Below is a small trained network, with its code and all its weights. Each question gives an input and a class and asks what happens when units are switched off, that is, made to give their printed mean instead of their output.

import numpy as np


def w(rows, s, z=0):
    codes = np.array(rows[::2]) - 128.0
    scale = np.full(codes.shape[1], s)
    scale[-1] = z or s
    return codes * scale


def f(y):
    return y / 2 * (1 + np.tanh(0.7978845608 * (y + 0.044715 * y**3)))


def log_softmax(a):
    a = a - a.max(-1, keepdims=True)
    return a - np.log(np.exp(a).sum(-1, keepdims=True))


def net(x, mask):
    res = np.array(x, float).reshape(1, 8) / 4 @ E
    y = f(res @ A[0][:, :-1].T + A[0][:, -1])
    res = res + np.where(mask, y, B[0][:, -1]) @ B[0][:, :-1]
    return log_softmax(res[-1] @ U[:, :-1].T + U[:, -1])


A, B = {}, {}
E = w([
[155,158,69,163,98,145,121,112,130],'x0',
[213,194,169,168,124,198,78,163,134],'x1',
[53,230,162,107,89,126,24,186,40],'x2',
[223,158,126,90,156,105,242,57,139],'x3',
[129,132,46,200,173,30,103,245,154],'x4',
[125,129,213,206,132,71,111,179,203],'x5',
[79,184,146,119,205,105,123,120,235],'x6',
[187,102,127,2,115,131,131,213,229],'x7',
],0.006)
A[0] = w([
[177,114,117,137,146,122,143,148,147,25],'n1',
[118,160,89,118,124,32,164,114,23,124],'n2',
[135,137,219,146,186,109,121,149,108,248],'n3',
[152,72,139,129,114,140,180,37,94,168],'n4',
[131,149,113,135,128,150,110,125,115,49],'n5',
[158,84,129,116,103,154,159,78,119,214],'n6',
[66,211,152,114,96,177,82,112,42,185],'n7',
[143,78,122,4,125,153,115,182,147,195],'n8',
[228,187,112,138,153,96,132,185,165,149],'n9',
[91,122,137,182,95,114,62,229,135,252],'n10',
[142,114,104,168,161,140,149,84,159,208],'n11',
[188,88,86,121,84,207,114,129,54,255],'n12',
],0.014,0.0033)
B[0] = w([
[169,158,130,112,115,157,92,131,141,150],'n1',
[77,83,120,163,175,135,99,144,79,209],'n2',
[94,137,91,130,87,133,157,126,98,199],'n3',
[143,112,111,134,59,111,118,137,85,254],'n4',
[168,131,147,110,133,119,111,126,130,131],'n5',
[118,132,106,121,112,118,182,137,115,226],'n6',
[140,241,141,142,54,135,123,109,151,244],'n7',
[140,83,129,114,119,101,253,136,135,247],'n8',
[130,190,147,122,88,133,150,97,130,210],'n9',
[78,81,103,152,118,119,112,126,53,255],'n10',
[66,183,158,133,133,134,140,138,97,198],'n11',
[161,138,126,111,115,101,151,100,63,252],'n12',
],0.019,0.011)
U = w([
[139,151,136,145,44,97,174,88,3,252],'0',
[158,33,156,74,149,100,197,175,238,24],'1',
[31,19,78,200,183,113,60,183,75,215],'2',
[202,111,133,130,151,151,50,125,179,19],'3',
[144,123,149,157,212,148,75,129,115,24],'4',
[204,76,171,122,163,163,58,139,154,34],'5',
[151,223,201,137,91,187,93,85,228,5],'6',
],0.0059,0.0021)

Each question gives the input, the list of numbers given to net, and the class t.
The units are the neurons (one row each of A and B). Each row of codes is followed by its name. A weight is (code - 128) times the scale printed after its matrix; where a second scale follows, it is the last column's (A, B and U).
mask holds one flag per neuron, in row order. A switched-off neuron (its flag False) gives its mean, the last column of its row in B, instead of its output. The means were averaged over made-up inputs and are rounded, as every weight is.
A unit's drop is (log p(t) with every unit on - log p(t) with that unit switched off) / (log p(t) with every unit on - log p(t) with every unit switched off).
The circuit of an input: a set's keep is (log p(t) with only the set's units on - log p(t) with every unit switched off) / (log p(t) with every unit on - log p(t) with every unit switched off). Starting from all 12 units, units are removed one at a time, each time the one whose removal leaves the highest keep (on an exact tie, the one counted first), for as long as the keep stays at least 0.8.
circuit, biggest first: the units of the circuit, biggest drop first
most important unit: the unit with the biggest drop
k most important neurons: the k neurons with the biggest drops, biggest first
drop when u is switched off: that unit's drop, to one decimal
input [-5,2,-8,-5,-4,8,1,-2], class 2: circuit, biggest first : [n7; n12]
input [-2,-7,-6,4,7,7,-3,8], class 1: most important unit : n8
input [7,-4,1,5,3,5,-6,-3], class 2: circuit, biggest first : [n2; n7]
input [0,7,-1,-6,3,5,5,0], class 2: 2 most important neurons : [n10; n7]
input [-1,-5,4,-3,5,0,-2,7], class 2: circuit, biggest first : [n7; n12]
input [-4,3,-4,2,7,2,-8,-8], class 2: circuit, biggest first : [n2; n7]
input [-4,7,5,-6,8,7,3,2], class 2: 2 most important neurons : [n10; n12]
input [7,0,-7,3,0,7,0,3], class 6: 2 most important neurons : [n10; n12]
input [-4,-2,-8,-7,7,-1,-5,1], class 2: drop when n7 is switched off : 0.2
input [-3,6,7,5,-1,-3,4,3], class 6: drop when n10 is switched off : 0.2
input [6,-5,-7,7,4,6,3,2], class 6: drop when n10 is switched off : 0.2
input [6,-6,6,3,1,4,-5,8], class 1: drop when n6 is switched off : 0.0
